Here is a tiny trained network, its code and every weight. The questions are about switching its units off for an input and a target symbol, where a switched-off unit gives its printed mean instead of its output.

import numpy as np


def w(rows, s, z=0):
    codes = np.array(rows[::2]) - 128.0
    scale = np.full(codes.shape[1], s)
    scale[-1] = z or s
    return codes * scale


def f(y):
    return np.maximum(y, 0)


def softmax(a):
    e = np.exp(a - a.max(-1, keepdims=True))
    return e / e.sum(-1, keepdims=True)


def log_softmax(a):
    a = a - a.max(-1, keepdims=True)
    return a - np.log(np.exp(a).sum(-1, keepdims=True))


def net(x, mask):
    ids = ['ΞΦαγεμπτψω'.index(c) for c in x.split()]
    T = len(ids)
    res = E[ids] + P[:T]
    r = res
    for j in range(3):
        rows = slice(2 * j, 2 * j + 2)
        q, k, v = (r @ M[0][rows].T for M in (Q, K, V))
        z = softmax(np.where(np.tri(T) > 0, q @ k.T / 2**0.5, -1e9)) @ v
        o = O[0][rows]
        res = res + np.where(mask[j], z, o[:, -1]) @ o[:, :-1]
    y = f(res @ A[0][:, :-1].T + A[0][:, -1])
    res = res + np.where(mask[3:11], y, B[0][:, -1]) @ B[0][:, :-1]
    return log_softmax(res[-1] @ U[:, :-1].T + U[:, -1])


Q, K, V, O, A, B = {}, {}, {}, {}, {}, {}
E = w([
[56,231,106,84,177],'Ξ',
[136,255,90,73,231],'Φ',
[137,135,204,68,184],'α',
[124,201,147,175,91],'γ',
[183,71,217,139,182],'ε',
[146,204,123,60,121],'μ',
[132,206,178,151,234],'π',
[71,125,218,101,53],'τ',
[248,168,210,122,119],'ψ',
[48,158,241,141,169],'ω',
],0.013)
P = w([
[112,172,254,59,85],'0',
[127,196,78,207,63],'1',
[141,190,105,198,56],'2',
[156,166,123,186,67],'3',
[147,166,129,172,52],'4',
[168,167,141,143,74],'5',
[152,163,163,131,83],'6',
[164,167,178,126,73],'7',
[152,155,192,125,58],'8',
[153,185,168,123,66],'9',
],0.009)
Q[0] = w([
[104,92,105,156,148],'h1',
[128,89,73,156,142],'h1',
[109,177,171,127,115],'h2',
[120,165,136,81,75],'h2',
[92,10,44,164,120],'h3',
[104,28,79,123,171],'h3',
],0.014)
K[0] = w([
[178,95,63,201,153],'h1',
[101,64,18,180,102],'h1',
[149,132,199,3,142],'h2',
[85,195,147,166,160],'h2',
[115,68,65,141,152],'h3',
[119,12,76,173,161],'h3',
],0.012)
V[0] = w([
[196,181,61,169,162],'h1',
[70,154,137,206,120],'h1',
[53,116,132,96,254],'h2',
[117,165,102,24,108],'h2',
[223,121,181,153,137],'h3',
[184,104,147,153,228],'h3',
],0.014)
O[0] = w([
[246,128,182,85,76,2],'h1',
[50,181,227,74,119,117],'h1',
[186,83,208,132,239,134],'h2',
[159,78,119,37,153,223],'h2',
[160,176,80,201,105,197],'h3',
[186,124,149,210,150,68],'h3',
],0.012,0.0094)
A[0] = w([
[183,68,194,60,114,100],'n1',
[112,198,104,179,134,153],'n2',
[106,89,67,143,97,70],'n3',
[70,93,165,140,137,135],'n4',
[113,191,90,53,131,253],'n5',
[2,191,145,141,117,119],'n6',
[157,187,142,173,139,109],'n7',
[76,102,38,119,112,134],'n8',
],0.0087,0.0064)
B[0] = w([
[12,202,63,90,90,160],'n1',
[168,98,183,103,164,200],'n2',
[124,165,141,31,255,153],'n3',
[184,188,60,126,179,168],'n4',
[122,28,239,237,38,249],'n5',
[165,172,64,111,78,242],'n6',
[108,99,132,141,80,161],'n7',
[192,92,141,98,146,206],'n8',
],0.0065,0.016)
U = w([
[89,126,193,100,113,33],'Ξ',
[239,189,140,3,129,57],'Φ',
[152,59,65,127,186,98],'α',
[110,145,181,145,38,1],'γ',
[94,109,143,203,92,198],'ε',
[173,14,125,100,70,216],'μ',
[179,167,227,130,120,123],'π',
[109,129,43,91,86,133],'τ',
[228,163,90,107,81,217],'ψ',
[95,220,132,138,123,194],'ω',
],0.0062,0.0021)

Each question gives the input, a string of symbols that net reads in full, and the target symbol t.
The units are the heads (2 rows each of Q, K, V and O) and the neurons (one row each of A and B). Each row of codes is followed by its name. A weight is (code - 128) times the scale printed after its matrix; where a second scale follows, it is the last column's (O, A, B and U).
mask holds one flag per unit, heads first, then neurons. A switched-off unit (its flag False) gives its mean, the last column of its rows in O or B, instead of its output. The means were averaged over made-up inputs and are rounded, as every weight is.
A unit's drop is (log p(t) with every unit on - log p(t) with that unit switched off) / (log p(t) with every unit on - log p(t) with every unit switched off).
The circuit of an input: a set's keep is (log p(t) with only the set's units on - log p(t) with every unit switched off) / (log p(t) with every unit on - log p(t) with every unit switched off). Starting from all 11 units, units are removed one at a time, each time the one whose removal leaves the highest keep (on an exact tie, the one counted first), for as long as the keep stays at least 0.8.
circuit, biggest first: the units of the circuit, biggest drop first
most important unit: the unit with the biggest drop
top k neurons: the k neurons with the biggest drops, biggest first
heads that matter: for each layer, one digit per head in row order, 1 if its drop is at least 0.15 and else 0, layers parted by /
input ψ γ μ, target ψ: circuit, biggest first -> h3, h1
input α Ξ τ ψ α μ, target α: heads that matter -> 100
input ψ ψ Φ τ Φ μ ε ψ, target ψ: circuit, biggest first -> h3, h1
input ψ α π ψ ω Ξ Φ, target ψ: circuit, biggest first -> h3
input ω Φ γ ω ψ π, target ω: heads that matter -> 110
input α α Φ, target α: heads that matter -> 110
input γ α μ ψ μ μ, target γ: circuit, biggest first -> n5, h1, h2
input α ψ π Φ α, target α: heads that matter -> 100
input γ γ ε ε, target γ: circuit, biggest first -> h1, h2
input Φ ε α ε Φ τ, target Φ: heads that matter -> 110
input μ τ Ξ π, target μ: heads that matter -> 011
input Φ Ξ μ Ξ, target Φ: heads that matter -> 110
input μ ω τ ψ γ α α γ, target μ: heads that matter -> 111
input Ξ μ α π, target Ξ: top 2 neurons -> n6, n1
input τ Φ μ τ τ, target τ: top 2 neurons -> n6, n4
input ω α ω α α μ μ, target ω: circuit, biggest first -> h1
input Φ α τ γ γ ω, target Φ: circuit, biggest first -> h2, h1
input α Ξ μ Ξ α γ μ α Ξ, target α: heads that matter -> 110
input τ τ π μ γ, target τ: circuit, biggest first -> n6, h1, h3
input π α μ γ ε π, target π: most important unit -> h1
input γ ψ α, target γ: circuit, biggest first -> h1, h2, n5
